Below are the code and all the weights of a small trained network. Each question names an input and a target symbol and asks about switching units off, where a switched-off unit gives its printed mean instead of its output.

import numpy as np


def w(rows, s, z=0):
    codes = np.array(rows[::2]) - 128.0
    scale = np.full(codes.shape[1], s)
    scale[-1] = z or s
    return codes * scale


def norm(h):
    return h / np.sqrt((h * h).mean(-1, keepdims=True) + 1e-5)


def f(y):
    return np.maximum(y, 0)


def softmax(a):
    e = np.exp(a - a.max(-1, keepdims=True))
    return e / e.sum(-1, keepdims=True)


def log_softmax(a):
    a = a - a.max(-1, keepdims=True)
    return a - np.log(np.exp(a).sum(-1, keepdims=True))


def net(x, mask):
    ids = ['ΞΣΨΩαβζημπφ'.index(c) for c in x.split()]
    T = len(ids)
    res = E[ids] + P[:T]
    u = 0
    for l in range(2):
        r = norm(res)
        for j in range(2):
            rows = slice(3 * j, 3 * j + 3)
            q, k, v = (r @ M[l][rows].T for M in (Q, K, V))
            z = softmax(np.where(np.tri(T) > 0, q @ k.T / 3**0.5, -1e9)) @ v
            o = O[l][rows]
            res = res + np.where(mask[u + j], z, o[:, -1]) @ o[:, :-1]
        u += 2
        y = f(norm(res) @ A[l][:, :-1].T + A[l][:, -1])
        res = res + np.where(mask[u : u + 16], y, B[l][:, -1]) @ B[l][:, :-1]
        u += 16
    return log_softmax(norm(res)[-1] @ U[:, :-1].T + U[:, -1])


Q, K, V, O, A, B = {}, {}, {}, {}, {}, {}
E = w([
[170,207,163,109,208,58,173,54,187,51],'Ξ',
[98,78,99,142,163,98,100,171,138,192],'Σ',
[122,96,66,175,125,162,112,125,154,125],'Ψ',
[95,170,68,134,56,110,95,110,142,109],'Ω',
[122,98,88,207,120,57,123,136,126,122],'α',
[74,163,75,118,154,112,50,139,151,159],'β',
[61,105,105,93,104,35,107,92,121,151],'ζ',
[110,92,104,134,50,128,123,165,137,163],'η',
[71,88,72,98,170,146,136,87,134,165],'μ',
[82,94,75,115,83,154,147,91,122,117],'π',
[172,103,201,88,158,65,252,53,129,129],'φ',
],0.0029)
P = w([
[87,96,91,146,142,147,64,102,46,111],'0',
[116,109,50,113,86,84,173,165,219,128],'1',
[63,110,173,161,152,150,73,98,115,94],'2',
[130,162,80,156,95,116,189,117,186,199],'3',
[175,107,94,68,156,163,100,124,45,79],'4',
[171,110,102,118,70,95,129,89,232,174],'5',
[32,127,78,89,175,119,168,118,68,3],'6',
],0.0035)
Q[0] = w([
[203,152,161,99,124,162,95,142,60,132],'0.h1',
[140,134,72,87,156,92,156,151,84,86],'0.h1',
[177,138,52,117,73,94,130,98,170,180],'0.h1',
[250,102,173,111,118,151,85,70,75,184],'0.h2',
[182,152,82,59,113,126,190,198,90,116],'0.h2',
[160,90,36,83,89,77,134,99,162,126],'0.h2',
],0.017)
K[0] = w([
[81,68,92,127,122,125,102,170,139,73],'0.h1',
[95,145,121,139,132,116,169,172,169,121],'0.h1',
[199,129,192,93,143,123,151,122,170,94],'0.h1',
[181,6,121,63,125,84,73,143,164,12],'0.h2',
[79,108,152,107,110,116,165,166,229,113],'0.h2',
[155,112,141,139,77,124,103,79,225,155],'0.h2',
],0.018)
V[0] = w([
[180,220,79,200,193,139,73,129,189,49],'0.h1',
[126,134,213,103,85,111,237,99,108,46],'0.h1',
[84,157,147,52,254,53,129,88,152,163],'0.h1',
[115,184,79,22,97,251,57,127,174,109],'0.h2',
[134,115,78,117,196,163,247,27,127,52],'0.h2',
[65,245,111,148,78,63,69,73,144,26],'0.h2',
],0.0074)
O[0] = w([
[87,158,34,170,99,90,32,157,178,122,126],'0.h1',
[20,110,189,188,154,72,187,117,133,197,2],'0.h1',
[98,117,153,99,226,182,105,252,189,94,94],'0.h1',
[80,223,60,169,167,176,226,151,125,91,56],'0.h2',
[118,33,90,179,169,180,130,14,174,158,135],'0.h2',
[36,70,67,71,130,38,205,133,88,100,217],'0.h2',
],0.0039,0.0059)
A[0] = w([
[164,137,167,100,80,177,193,192,209,178,119],'0.n1',
[169,157,195,173,81,86,226,151,189,178,66],'0.n2',
[116,144,167,183,80,96,59,136,54,111,82],'0.n3',
[93,67,175,82,82,101,100,123,125,112,64],'0.n4',
[122,89,194,199,140,95,159,162,193,165,78],'0.n5',
[95,115,127,171,181,159,115,87,98,84,91],'0.n6',
[61,130,171,135,136,151,163,127,2,80,56],'0.n7',
[164,151,109,143,69,188,197,89,240,186,62],'0.n8',
[93,145,168,139,125,152,133,110,77,98,40],'0.n9',
[101,112,145,172,127,155,194,28,106,140,34],'0.n10',
[134,188,83,187,94,83,180,171,237,172,71],'0.n11',
[128,153,142,58,94,120,220,119,167,204,116],'0.n12',
[80,170,135,106,115,82,189,193,218,157,103],'0.n13',
[131,82,168,133,185,191,104,182,47,113,55],'0.n14',
[104,180,107,139,178,141,153,164,221,198,112],'0.n15',
[193,150,155,169,22,62,155,162,230,193,6],'0.n16',
],0.0063,0.0017)
B[0] = w([
[135,142,77,152,128,11,121,104,68,154,157],'0.n1',
[134,177,109,53,105,138,235,125,81,140,156],'0.n2',
[139,80,126,61,162,131,123,61,77,116,206],'0.n3',
[154,70,112,94,181,80,85,113,80,91,254],'0.n4',
[179,212,123,74,96,224,157,77,84,159,167],'0.n5',
[167,131,80,151,83,69,125,154,159,164,172],'0.n6',
[190,169,169,94,176,77,212,165,190,192,182],'0.n7',
[77,160,147,47,209,78,180,186,157,42,187],'0.n8',
[165,105,154,112,135,135,153,120,124,178,139],'0.n9',
[154,130,106,163,114,153,13,232,100,140,224],'0.n10',
[173,169,193,135,165,183,31,96,170,137,173],'0.n11',
[111,106,65,111,84,154,70,109,88,57,182],'0.n12',
[179,89,146,123,119,184,61,42,83,160,175],'0.n13',
[106,177,132,124,150,74,134,107,254,101,157],'0.n14',
[175,48,213,82,129,57,133,107,124,158,156],'0.n15',
[59,80,54,213,153,122,201,174,219,174,200],'0.n16',
],0.0078,0.0039)
Q[1] = w([
[209,206,154,69,44,108,146,104,166,116],'1.h1',
[82,183,104,33,38,82,126,143,23,110],'1.h1',
[133,133,53,160,155,60,203,156,159,176],'1.h1',
[2,63,161,206,111,128,183,174,28,95],'1.h2',
[150,113,128,94,168,118,38,86,42,139],'1.h2',
[230,173,181,142,134,151,134,172,202,189],'1.h2',
],0.0092)
K[1] = w([
[98,25,105,175,95,85,75,45,201,208],'1.h1',
[124,72,165,210,213,14,139,106,153,178],'1.h1',
[184,67,148,160,202,148,179,68,57,118],'1.h1',
[204,68,173,186,99,132,59,1,188,138],'1.h2',
[105,98,152,51,131,118,178,100,173,87],'1.h2',
[145,193,215,171,122,96,43,204,57,108],'1.h2',
],0.0094)
V[1] = w([
[95,4,113,141,72,182,80,183,166,100],'1.h1',
[172,95,149,155,172,138,129,149,83,58],'1.h1',
[106,120,104,57,64,197,123,146,63,118],'1.h1',
[132,164,122,144,155,167,89,84,83,186],'1.h2',
[180,147,136,146,179,80,226,98,112,98],'1.h2',
[98,99,171,49,138,155,166,219,52,249],'1.h2',
],0.002)
O[1] = w([
[122,114,90,202,120,121,106,186,59,177,255],'1.h1',
[152,154,104,115,185,90,128,143,110,51,194],'1.h1',
[160,126,165,144,238,140,152,83,67,49,194],'1.h1',
[77,194,92,102,118,201,167,116,130,119,3],'1.h2',
[148,114,166,80,154,79,8,121,165,106,154],'1.h2',
[191,181,153,113,173,101,93,103,105,121,41],'1.h2',
],0.0011,0.00087)
A[1] = w([
[58,27,113,206,141,119,157,133,139,130,59],'1.n1',
[113,163,118,115,149,132,140,109,112,88,103],'1.n2',
[129,146,131,186,139,180,155,120,177,107,74],'1.n3',
[110,171,115,203,80,165,108,40,98,104,43],'1.n4',
[138,139,147,129,135,85,131,129,134,163,122],'1.n5',
[165,152,146,205,102,102,132,220,123,179,21],'1.n6',
[127,89,244,193,132,174,56,83,167,181,47],'1.n7',
[105,159,131,161,121,172,158,120,190,112,87],'1.n8',
[117,157,189,86,96,158,180,99,71,184,54],'1.n9',
[136,125,83,116,106,171,110,128,111,154,111],'1.n10',
[170,129,110,123,90,114,161,122,136,103,123],'1.n11',
[60,150,112,149,83,88,212,125,95,119,1],'1.n12',
[144,132,195,103,75,165,87,161,150,101,34],'1.n13',
[132,94,135,120,170,140,155,138,142,135,106],'1.n14',
[48,140,150,135,143,174,117,218,73,59,26],'1.n15',
[101,131,114,125,140,106,93,158,148,125,149],'1.n16',
],0.011,0.0027)
B[1] = w([
[197,93,119,155,32,123,127,142,242,155,241],'1.n1',
[127,104,151,143,117,141,131,144,144,158,201],'1.n2',
[110,97,89,179,204,180,128,81,120,124,139],'1.n3',
[16,170,174,157,72,109,123,84,138,65,166],'1.n4',
[111,111,144,131,156,155,140,141,131,94,180],'1.n5',
[102,102,169,210,139,94,99,214,35,168,212],'1.n6',
[34,136,142,28,155,229,20,172,182,204,196],'1.n7',
[137,77,97,182,195,169,127,104,87,117,141],'1.n8',
[163,135,197,147,75,188,207,51,92,179,182],'1.n9',
[118,134,170,154,136,95,140,124,145,109,232],'1.n10',
[93,119,147,135,145,141,118,125,129,149,234],'1.n11',
[95,185,7,100,132,87,142,124,121,212,171],'1.n12',
[194,227,90,180,134,107,124,125,123,138,159],'1.n13',
[114,153,157,138,112,108,143,132,153,108,174],'1.n14',
[130,85,100,90,66,226,178,201,112,63,219],'1.n15',
[135,134,158,139,114,149,169,115,113,127,252],'1.n16',
],0.012,0.0038)
U = w([
[233,253,113,141,133,121,91,134,134,100,139],'Ξ',
[155,52,112,65,137,76,66,73,60,87,135],'Σ',
[133,103,79,208,236,200,147,77,147,106,3],'Ψ',
[129,134,207,76,210,61,196,156,185,87,49],'Ω',
[181,68,110,170,47,104,134,129,228,156,112],'α',
[30,178,169,170,70,110,113,69,143,61,83],'β',
[78,135,164,67,152,208,49,143,177,200,117],'ζ',
[168,145,205,115,93,178,212,57,74,185,176],'η',
[74,178,20,98,132,74,181,131,115,197,112],'μ',
[117,111,178,215,146,94,105,214,53,174,185],'π',
[120,109,92,89,82,219,179,210,101,53,245],'φ',
],0.0065,0.00044)

Each question gives the input, a string of symbols that net reads in full, and the target symbol t.
The units are the heads (3 rows each of Q, K, V and O) and the neurons (one row each of A and B). Each row of codes is followed by its name. A weight is (code - 128) times the scale printed after its matrix; where a second scale follows, it is the last column's (O, A, B and U).
mask holds one flag per unit, layer by layer, with each layer's heads first. A switched-off unit (its flag False) gives its mean, the last column of its rows in O or B, instead of its output. The means were averaged over made-up inputs and are rounded, as every weight is.
A unit's drop is (log p(t) with every unit on - log p(t) with that unit switched off) / (log p(t) with every unit on - log p(t) with every unit switched off).
The circuit of an input: a set's keep is (log p(t) with only the set's units on - log p(t) with every unit switched off) / (log p(t) with every unit on - log p(t) with every unit switched off). Starting from the 12 units with the biggest drops (on a tie, the unit counted first), units are removed one at a time, each time the one whose removal leaves the highest keep (on an exact tie, the one counted first), for as long as the keep stays at least 0.8.
circuit, biggest first: the units of the circuit, biggest drop first
most important unit: the unit with the biggest drop
top k neurons: the k neurons with the biggest drops, biggest first
top k neurons in layer l: the k neurons of layer l with the biggest drops, biggest first
which heads matter: for each layer, one digit per head in row order, 1 if its drop is at least 0.15 and else 0, layers parted by /
drop of u: that unit's drop, to one decimal
input β φ Ω Ξ β, target ζ: circuit, biggest first -> [0.h2, 1.n7]
input Ψ α β Ψ, target Ψ: most important unit -> 0.h1
input Ψ α α, target β: circuit, biggest first -> [0.h1, 1.n4, 0.h2]
input π α φ π φ, target Σ: which heads matter -> 00 / 00
input ζ α Σ ζ α α α, target Ω: which heads matter -> 10 / 00
input α β α α β Σ, target π: circuit, biggest first -> [0.h2, 1.n6]
input φ Ω α, target ζ: which heads matter -> 01 / 00
input α Σ α α π, target Ξ: circuit, biggest first -> [0.h2, 1.n13]
input α η β π Ψ, target η: which heads matter -> 11 / 00
input β β α ζ β Ψ, target Ψ: which heads matter -> 11 / 00
input α Σ α Ω, target β: which heads matter -> 01 / 00
input Ξ α ζ, target α: circuit, biggest first -> [0.h2, 1.n1]
input η α Σ Ω φ Ψ, target η: which heads matter -> 10 / 00
input α Σ π ζ π, target Ξ: which heads matter -> 01 / 00
input α Ψ Ξ Ψ, target ζ: which heads matter -> 10 / 00
input β α Ψ, target φ: circuit, biggest first -> [0.h2]
input Σ Ψ ζ β, target Ξ: which heads matter -> 10 / 00
input π Ω α Ω α μ, target Ω: which heads matter -> 01 / 00
input Ξ β Ψ α Ω α, target ζ: which heads matter -> 10 / 00
input α Ω Σ β Ψ, target μ: which heads matter -> 01 / 00
input α φ Ξ, target Σ: which heads matter -> 01 / 00
input ζ φ π Ψ α α Ω, target β: which heads matter -> 00 / 00
input π Ξ α, target π: top 2 neurons -> [1.n6, 0.n10]
input α Ψ π α α, target β: top neuron in layer 1 -> [1.n4]
input π φ η, target π: top 2 neurons in layer 0 -> [0.n10, 0.n7]
input π Ω β φ π β, target η: drop of 0.n10 -> 0.0
input Ω α Ψ Ψ α Σ Σ, target β: drop of 0.h2 -> 0.5
input β α Ω π α π β, target π: drop of 1.n6 -> 0.1
input ζ α Ψ α π, target Σ: drop of 1.n16 -> 0.0
input η π α, target η: top neuron in layer 1 -> [1.n9]
